Here is a tiny trained network, its code and every weight. The questions are about switching its units off for an input and a target symbol, where a switched-off unit gives its printed mean instead of its output.

import numpy as np


def w(rows, s, z=0):
    codes = np.array(rows[::2]) - 128.0
    scale = np.full(codes.shape[1], s)
    scale[-1] = z or s
    return codes * scale


def f(y):
    return y / 2 * (1 + np.tanh(0.7978845608 * (y + 0.044715 * y**3)))


def softmax(a):
    e = np.exp(a - a.max(-1, keepdims=True))
    return e / e.sum(-1, keepdims=True)


def log_softmax(a):
    a = a - a.max(-1, keepdims=True)
    return a - np.log(np.exp(a).sum(-1, keepdims=True))


def net(x, mask):
    ids = ['ΓΞΠΣΩαβδεηθλμτφ'.index(c) for c in x.split()]
    T = len(ids)
    res = E[ids] + P[:T]
    q, k, v = (res @ M[0].T for M in (Q, K, V))
    z = softmax(np.where(np.tri(T) > 0, q @ k.T / 3**0.5, -1e9)) @ v
    res = res + np.where(mask[0], z, O[0][:, -1]) @ O[0][:, :-1]
    y = f(res @ A[0][:, :-1].T + A[0][:, -1])
    res = res + np.where(mask[1:13], y, B[0][:, -1]) @ B[0][:, :-1]
    return log_softmax(res[-1] @ U[:, :-1].T + U[:, -1])


Q, K, V, O, A, B = {}, {}, {}, {}, {}, {}
E = w([
[193,155,81,146],'Γ',
[118,113,73,149],'Ξ',
[129,117,107,132],'Π',
[133,150,122,153],'Σ',
[135,132,124,128],'Ω',
[96,1,164,49],'α',
[111,128,104,129],'β',
[128,138,120,135],'δ',
[112,89,49,121],'ε',
[79,173,114,181],'η',
[119,161,158,126],'θ',
[90,45,42,108],'λ',
[92,119,144,123],'μ',
[149,169,140,57],'τ',
[147,68,57,7],'φ',
],0.022)
P = w([
[164,175,128,177],'0',
[141,169,97,147],'1',
[122,173,82,124],'2',
[97,194,84,108],'3',
[70,202,79,94],'4',
[48,224,65,76],'5',
[31,218,75,52],'6',
[16,230,79,47],'7',
[2,239,83,50],'8',
],0.0075)
Q[0] = w([
[122,153,61,195],'h1',
[147,111,207,112],'h1',
[219,48,253,148],'h1',
],0.015)
K[0] = w([
[61,73,210,122],'h1',
[160,132,86,173],'h1',
[246,119,116,216],'h1',
],0.011)
V[0] = w([
[148,89,147,10],'h1',
[7,43,108,152],'h1',
[144,116,175,114],'h1',
],0.011)
O[0] = w([
[187,128,193,95,199],'h1',
[187,70,139,254,255],'h1',
[66,102,238,86,74],'h1',
],0.0092,0.0068)
A[0] = w([
[149,200,215,116,227],'n1',
[89,56,99,162,49],'n2',
[95,172,115,71,222],'n3',
[153,180,106,164,144],'n4',
[56,145,180,161,253],'n5',
[139,80,149,86,192],'n6',
[158,92,140,174,127],'n7',
[125,101,112,170,129],'n8',
[128,177,76,128,24],'n9',
[114,105,134,248,144],'n10',
[178,109,111,112,78],'n11',
[109,97,166,146,205],'n12',
],0.016,0.0047)
B[0] = w([
[60,57,50,224,169],'n1',
[126,151,208,127,170],'n2',
[177,151,198,215,170],'n3',
[98,60,169,18,192],'n4',
[254,67,45,174,158],'n5',
[31,119,61,168,149],'n6',
[89,199,176,76,178],'n7',
[140,156,115,83,178],'n8',
[2,176,101,201,171],'n9',
[161,152,117,62,250],'n10',
[95,69,226,231,147],'n11',
[113,233,47,45,142],'n12',
],0.0069,0.023)
U = w([
[120,202,163,126,2],'Γ',
[53,76,158,78,103],'Ξ',
[152,117,130,124,82],'Π',
[132,123,129,128,73],'Σ',
[167,104,185,150,140],'Ω',
[114,106,159,105,84],'α',
[138,108,129,117,108],'β',
[130,115,136,146,120],'δ',
[101,120,169,78,101],'ε',
[118,111,68,102,203],'η',
[149,114,106,159,74],'θ',
[159,142,150,48,131],'λ',
[229,72,61,100,121],'μ',
[141,145,150,177,177],'τ',
[157,4,98,141,167],'φ',
],0.013,0.0073)

Each question gives the input, a string of symbols that net reads in full, and the target symbol t.
The units are the heads (3 rows each of Q, K, V and O) and the neurons (one row each of A and B). Each row of codes is followed by its name. A weight is (code - 128) times the scale printed after its matrix; where a second scale follows, it is the last column's (O, A, B and U).
mask holds one flag per unit, heads first, then neurons. A switched-off unit (its flag False) gives its mean, the last column of its rows in O or B, instead of its output. The means were averaged over made-up inputs and are rounded, as every weight is.
A unit's drop is (log p(t) with every unit on - log p(t) with that unit switched off) / (log p(t) with every unit on - log p(t) with every unit switched off).
The circuit of an input: a set's keep is (log p(t) with only the set's units on - log p(t) with every unit switched off) / (log p(t) with every unit on - log p(t) with every unit switched off). Starting from the 12 units with the biggest drops (on a tie, the unit counted first), units are removed one at a time, each time the one whose removal leaves the highest keep (on an exact tie, the one counted first), for as long as the keep stays at least 0.8.
units of the circuit, in order: the units of the circuit, biggest drop first
k most important neurons: the k neurons with the biggest drops, biggest first
drop when u is switched off: that unit's drop, to one decimal
input Γ η μ δ η η η μ, target μ: units of the circuit, in order	[n5; n9; n7]
input η η φ Ω δ η λ Γ, target λ: 4 most important neurons	[n7; n4; n10; n1]
input η η φ Σ, target φ: 2 most important neurons	[n1; n7]
input λ Γ β, target λ: 2 most important neurons	[n1; n5]
input η η β β α Γ τ Ξ φ, target φ: most important neuron	[n7]
input η α δ η Γ δ α λ, target λ: units of the circuit, in order	[h1; n12; n7]
input Γ Γ η Ξ Γ β τ η η, target τ: 2 most important neurons	[n3; n10]
input Γ Ξ φ Γ ε α η η Ξ, target λ: units of the circuit, in order	[h1; n7; n12; n10]
input λ η η η δ, target η: 3 most important neurons	[n3; n11; n7]
input λ η τ η η λ η τ Ω, target τ: units of the circuit, in order	[h1; n3; n4; n10]
input φ Γ δ, target φ: units of the circuit, in order	[h1; n1; n7; n10]
input Ω Γ Γ Γ τ θ, target τ: 4 most important neurons	[n3; n4; n10; n1]
input η Σ η τ β, target τ: 2 most important neurons	[n3; n4]
input Γ τ δ η β Γ α Γ, target Ω: most important neuron	[n11]
input τ β δ Γ β τ, target τ: 3 most important neurons	[n3; n1; n4]
input η α Ξ Γ Ξ, target λ: 4 most important neurons	[n7; n12; n9; n10]
input Ξ ε Γ λ η η μ, target μ: 2 most important neurons	[n9; n5]
input η λ Γ, target λ: drop when n8 is switched off	0.1
input η φ Ξ Σ τ λ η δ λ, target λ: drop when n12 is switched off	0.0
input Ξ Γ φ ε, target φ: drop when n4 is switched off	-0.2
input η τ θ, target τ: drop when h1 is switched off	1.9
